Below is a small trained network, with its code and all its weights. Each question gives an input and a target symbol and asks what happens when units are switched off, that is, made to give their printed mean instead of their output.

import numpy as np


def w(rows, s, z=0):
    codes = np.array(rows[::2]) - 128.0
    scale = np.full(codes.shape[1], s)
    scale[-1] = z or s
    return codes * scale


def norm(h):
    return h / np.sqrt((h * h).mean(-1, keepdims=True) + 1e-5)


def f(y):
    return y / 2 * (1 + np.tanh(0.7978845608 * (y + 0.044715 * y**3)))


def softmax(a):
    e = np.exp(a - a.max(-1, keepdims=True))
    return e / e.sum(-1, keepdims=True)


def log_softmax(a):
    a = a - a.max(-1, keepdims=True)
    return a - np.log(np.exp(a).sum(-1, keepdims=True))


def net(x, mask):
    ids = ['ΞΦαεηλμπτ'.index(c) for c in x.split()]
    T = len(ids)
    res = E[ids] + P[:T]
    r = norm(res)
    for j in range(3):
        rows = slice(2 * j, 2 * j + 2)
        q, k, v = (r @ M[0][rows].T for M in (Q, K, V))
        z = softmax(np.where(np.tri(T) > 0, q @ k.T / 2**0.5, -1e9)) @ v
        o = O[0][rows]
        res = res + np.where(mask[j], z, o[:, -1]) @ o[:, :-1]
    y = f(norm(res) @ A[0][:, :-1].T + A[0][:, -1])
    res = res + np.where(mask[3:11], y, B[0][:, -1]) @ B[0][:, :-1]
    return log_softmax(norm(res)[-1] @ U[:, :-1].T + U[:, -1])


Q, K, V, O, A, B = {}, {}, {}, {}, {}, {}
E = w([
[139,181,91,173],'Ξ',
[84,83,83,121],'Φ',
[172,140,53,138],'α',
[150,93,77,162],'ε',
[111,109,100,170],'η',
[148,132,115,135],'λ',
[153,155,91,131],'μ',
[98,141,128,4],'π',
[138,73,102,151],'τ',
],0.022)
P = w([
[182,50,254,83],'0',
[64,173,12,131],'1',
[53,107,31,165],'2',
[138,71,106,131],'3',
[128,77,95,147],'4',
[107,119,69,141],'5',
[106,100,76,153],'6',
[131,42,93,144],'7',
[89,126,89,155],'8',
[105,150,66,174],'9',
],0.0089)
Q[0] = w([
[133,125,146,68],'h1',
[116,134,148,150],'h1',
[142,166,216,98],'h2',
[136,147,90,118],'h2',
[142,127,135,152],'h3',
[158,152,253,79],'h3',
],0.053)
K[0] = w([
[75,174,70,101],'h1',
[101,106,140,119],'h1',
[102,144,4,103],'h2',
[188,111,140,150],'h2',
[103,152,114,112],'h3',
[125,114,71,229],'h3',
],0.045)
V[0] = w([
[85,106,68,163],'h1',
[104,121,98,172],'h1',
[125,170,105,16],'h2',
[23,127,164,99],'h2',
[134,149,2,58],'h3',
[193,224,188,203],'h3',
],0.035)
O[0] = w([
[94,141,65,139,105],'h1',
[124,141,93,148,111],'h1',
[201,46,171,131,81],'h2',
[152,169,193,62,5],'h2',
[48,92,87,207,148],'h3',
[254,130,67,100,66],'h3',
],0.028,0.031)
A[0] = w([
[222,148,141,169,140],'n1',
[122,72,254,182,169],'n2',
[204,118,140,91,109],'n3',
[76,171,234,112,52],'n4',
[84,126,162,64,102],'n5',
[117,175,180,152,4],'n6',
[134,145,181,66,134],'n7',
[169,108,194,177,117],'n8',
],0.031,0.003)
B[0] = w([
[76,84,143,52,217],'n1',
[2,190,39,144,254],'n2',
[52,125,132,78,221],'n3',
[243,44,124,137,240],'n4',
[190,144,169,158,182],'n5',
[162,84,138,112,161],'n6',
[104,193,165,177,184],'n7',
[97,105,138,169,178],'n8',
],0.035,0.0082)
U = w([
[194,83,168,147,253],'Ξ',
[81,101,180,30,169],'Φ',
[173,22,70,183,118],'α',
[64,196,56,94,86],'ε',
[164,188,168,123,250],'η',
[160,91,73,57,219],'λ',
[120,16,120,58,86],'μ',
[94,89,253,167,68],'π',
[123,104,138,112,31],'τ',
],0.013,0.004)

Each question gives the input, a string of symbols that net reads in full, and the target symbol t.
The units are the heads (2 rows each of Q, K, V and O) and the neurons (one row each of A and B). Each row of codes is followed by its name. A weight is (code - 128) times the scale printed after its matrix; where a second scale follows, it is the last column's (O, A, B and U).
mask holds one flag per unit, heads first, then neurons. A switched-off unit (its flag False) gives its mean, the last column of its rows in O or B, instead of its output. The means were averaged over made-up inputs and are rounded, as every weight is.
A unit's drop is (log p(t) with every unit on - log p(t) with that unit switched off) / (log p(t) with every unit on - log p(t) with every unit switched off).
The circuit of an input: a set's keep is (log p(t) with only the set's units on - log p(t) with every unit switched off) / (log p(t) with every unit on - log p(t) with every unit switched off). Starting from all 11 units, units are removed one at a time, each time the one whose removal leaves the highest keep (on an exact tie, the one counted first), for as long as the keep stays at least 0.8.
units of the circuit, in order: the units of the circuit, biggest drop first
k most important neurons: the k neurons with the biggest drops, biggest first
heads that matter: for each layer, one digit per head in row order, 1 if its drop is at least 0.15 and else 0, layers parted by /
drop when u is switched off: that unit's drop, to one decimal
input ε λ Φ τ, target ε: units of the circuit, in order => [h2 h3]
input Φ ε λ ε Φ ε λ ε ε τ, target π: 2 most important neurons => [n4 n5]
input μ α α ε ε, target μ: units of the circuit, in order => [h3 n1 h1]
input α Φ λ Ξ μ, target α: heads that matter => 011
input η ε ε ε μ μ Φ μ, target η: units of the circuit, in order => [h3 n7]
input Ξ α α Φ α ε Ξ ε ε η, target λ: heads that matter => 001
input λ α π, target λ: units of the circuit, in order => [h3]
input μ ε Φ τ α Φ, target μ: units of the circuit, in order => [h3 h1 n1]
input Φ α ε ε η, target π: units of the circuit, in order => [h3 h2 n4]
input μ ε τ Φ Φ α τ τ, target μ: 2 most important neurons => [n1 n3]
input λ ε Φ α μ, target Φ: drop when h1 is switched off => 0.1
input Φ ε ε λ η τ ε ε Φ, target π: drop when n4 is switched off => 0.4
input α ε τ Φ Φ, target α: drop when n2 is switched off => 0.1
input λ α ε, target Φ: most important neuron => [n3]
